Below is a small trained network, with its code and all its weights. Each question gives an input and a class and asks what happens when units are switched off, that is, made to give their printed mean instead of their output.

import numpy as np


def w(rows, s, z=0):
    codes = np.array(rows[::2]) - 128.0
    scale = np.full(codes.shape[1], s)
    scale[-1] = z or s
    return codes * scale


def f(y):
    return y / 2 * (1 + np.tanh(0.7978845608 * (y + 0.044715 * y**3)))


def log_softmax(a):
    a = a - a.max(-1, keepdims=True)
    return a - np.log(np.exp(a).sum(-1, keepdims=True))


def net(x, mask):
    res = np.array(x, float).reshape(1, 6) / 4 @ E
    y = f(res @ A[0][:, :-1].T + A[0][:, -1])
    res = res + np.where(mask, y, B[0][:, -1]) @ B[0][:, :-1]
    return log_softmax(res[-1] @ U[:, :-1].T + U[:, -1])


A, B = {}, {}
E = w([
[128,127,128],'x0',
[129,6,135],'x1',
[181,111,59],'x2',
[128,127,127],'x3',
[128,128,128],'x4',
[176,125,204],'x5',
],0.015)
A[0] = w([
[46,228,114,32],'N1',
[156,144,130,114],'N2',
[157,94,101,144],'N3',
[135,134,129,120],'N4',
[138,116,143,132],'N5',
[20,80,129,120],'N6',
[94,167,21,12],'N7',
[117,126,127,123],'N8',
[47,228,114,33],'N9',
[173,93,242,5],'N10',
[202,29,143,6],'N11',
[163,93,86,141],'N12',
[47,92,128,114],'N13',
[96,156,29,225],'N14',
[28,83,126,123],'N15',
[95,155,36,54],'N16',
[72,189,246,3],'N17',
[128,128,128,128],'N18',
[155,101,178,151],'N19',
[74,105,128,114],'N20',
[234,181,125,105],'N21',
[154,99,95,140],'N22',
[56,96,127,118],'N23',
[147,105,152,137],'N24',
[181,78,19,9],'N25',
[128,128,128,128],'N26',
[67,101,127,116],'N27',
[9,75,127,127],'N28',
[72,104,128,115],'N29',
[127,129,128,128],'N30',
[244,186,124,103],'N31',
[222,174,127,105],'N32',
[163,95,74,154],'N33',
[187,44,143,45],'N34',
[128,128,128,128],'N35',
[180,157,129,108],'N36',
[3,74,133,120],'N37',
[214,171,127,106],'N38',
[201,165,128,107],'N39',
[173,91,239,217],'N40',
[37,87,127,120],'N41',
[128,128,128,128],'N42',
[160,102,49,100],'N43',
[129,128,128,128],'N44',
[128,128,128,128],'N45',
],0.0067,0.0058)
B[0] = w([
[68,80,205,188],'N1',
[139,124,115,127],'N2',
[99,138,134,158],'N3',
[133,125,123,125],'N4',
[118,135,124,134],'N5',
[176,75,117,172],'N6',
[89,190,72,167],'N7',
[132,123,127,127],'N8',
[56,73,207,188],'N9',
[10,89,213,171],'N10',
[54,210,57,180],'N11',
[94,139,134,164],'N12',
[162,94,121,152],'N13',
[85,107,176,245],'N14',
[170,71,118,168],'N15',
[86,164,107,164],'N16',
[73,239,29,175],'N17',
[128,128,128,128],'N18',
[102,145,119,170],'N19',
[145,112,124,137],'N20',
[185,105,81,165],'N21',
[98,138,134,154],'N22',
[155,94,122,149],'N23',
[111,139,122,146],'N24',
[2,74,228,172],'N25',
[128,128,128,128],'N26',
[150,100,123,142],'N27',
[180,58,115,182],'N28',
[146,110,124,139],'N29',
[128,128,128,128],'N30',
[192,103,78,171],'N31',
[171,112,89,157],'N32',
[85,147,131,175],'N33',
[52,194,81,174],'N34',
[128,128,128,128],'N35',
[154,117,103,136],'N36',
[185,72,115,182],'N37',
[168,112,90,153],'N38',
[162,114,95,146],'N39',
[89,180,90,253],'N40',
[164,83,120,161],'N41',
[128,128,128,128],'N42',
[83,132,149,165],'N43',
[128,128,128,128],'N44',
[128,128,128,128],'N45',
],0.0088,0.0069)
U = w([
[97,93,227,206],'0',
[112,213,66,135],'1',
[247,95,106,10],'2',
],0.013,0.0013)

Each question gives the input, the list of numbers given to net, and the class t.
The units are the neurons (one row each of A and B). Each row of codes is followed by its name. A weight is (code - 128) times the scale printed after its matrix; where a second scale follows, it is the last column's (A, B and U).
mask holds one flag per neuron, in row order. A switched-off neuron (its flag False) gives its mean, the last column of its row in B, instead of its output. The means were averaged over made-up inputs and are rounded, as every weight is.
A unit's drop is (log p(t) with every unit on - log p(t) with that unit switched off) / (log p(t) with every unit on - log p(t) with every unit switched off).
The circuit of an input: a set's keep is (log p(t) with only the set's units on - log p(t) with every unit switched off) / (log p(t) with every unit on - log p(t) with every unit switched off). Starting from the 12 units with the biggest drops (on a tie, the unit counted first), units are removed one at a time, each time the one whose removal leaves the highest keep (on an exact tie, the one counted first), for as long as the keep stays at least 0.8.
circuit, biggest first: the units of the circuit, biggest drop first
most important unit: the unit with the biggest drop
top k neurons: the k neurons with the biggest drops, biggest first
drop of u: that unit's drop, to one decimal
input [-8,-8,-7,8,0,-3], class 0: circuit, biggest first	N9
input [-3,8,1,-4,-1,4], class 1: circuit, biggest first	N11; N34
input [-2,1,7,5,-3,-7], class 0: top 2 neurons	N25; N14
input [-2,-8,-7,0,-8,-7], class 0: top 2 neurons	N9; N1
input [6,0,-6,-5,-8,5], class 1: top 2 neurons	N17; N40
input [5,8,1,-5,5,4], class 1: top 2 neurons	N11; N34
input [1,2,7,8,-4,-6], class 0: top 2 neurons	N25; N14
input [-8,2,1,-2,-6,-5], class 0: top 3 neurons	N14; N31; N21
input [1,-6,-8,1,-2,-4], class 0: top 2 neurons	N9; N1
input [5,-7,-6,-5,-1,-3], class 0: top 2 neurons	N9; N1
input [-4,1,3,-2,8,3], class 1: drop of N37	0.3
input [-3,0,1,-2,7,7], class 2: drop of N40	-0.6
input [-2,3,8,-5,4,-5], class 0: drop of N25	0.8
input [5,0,3,1,1,5], class 2: most important unit	N17
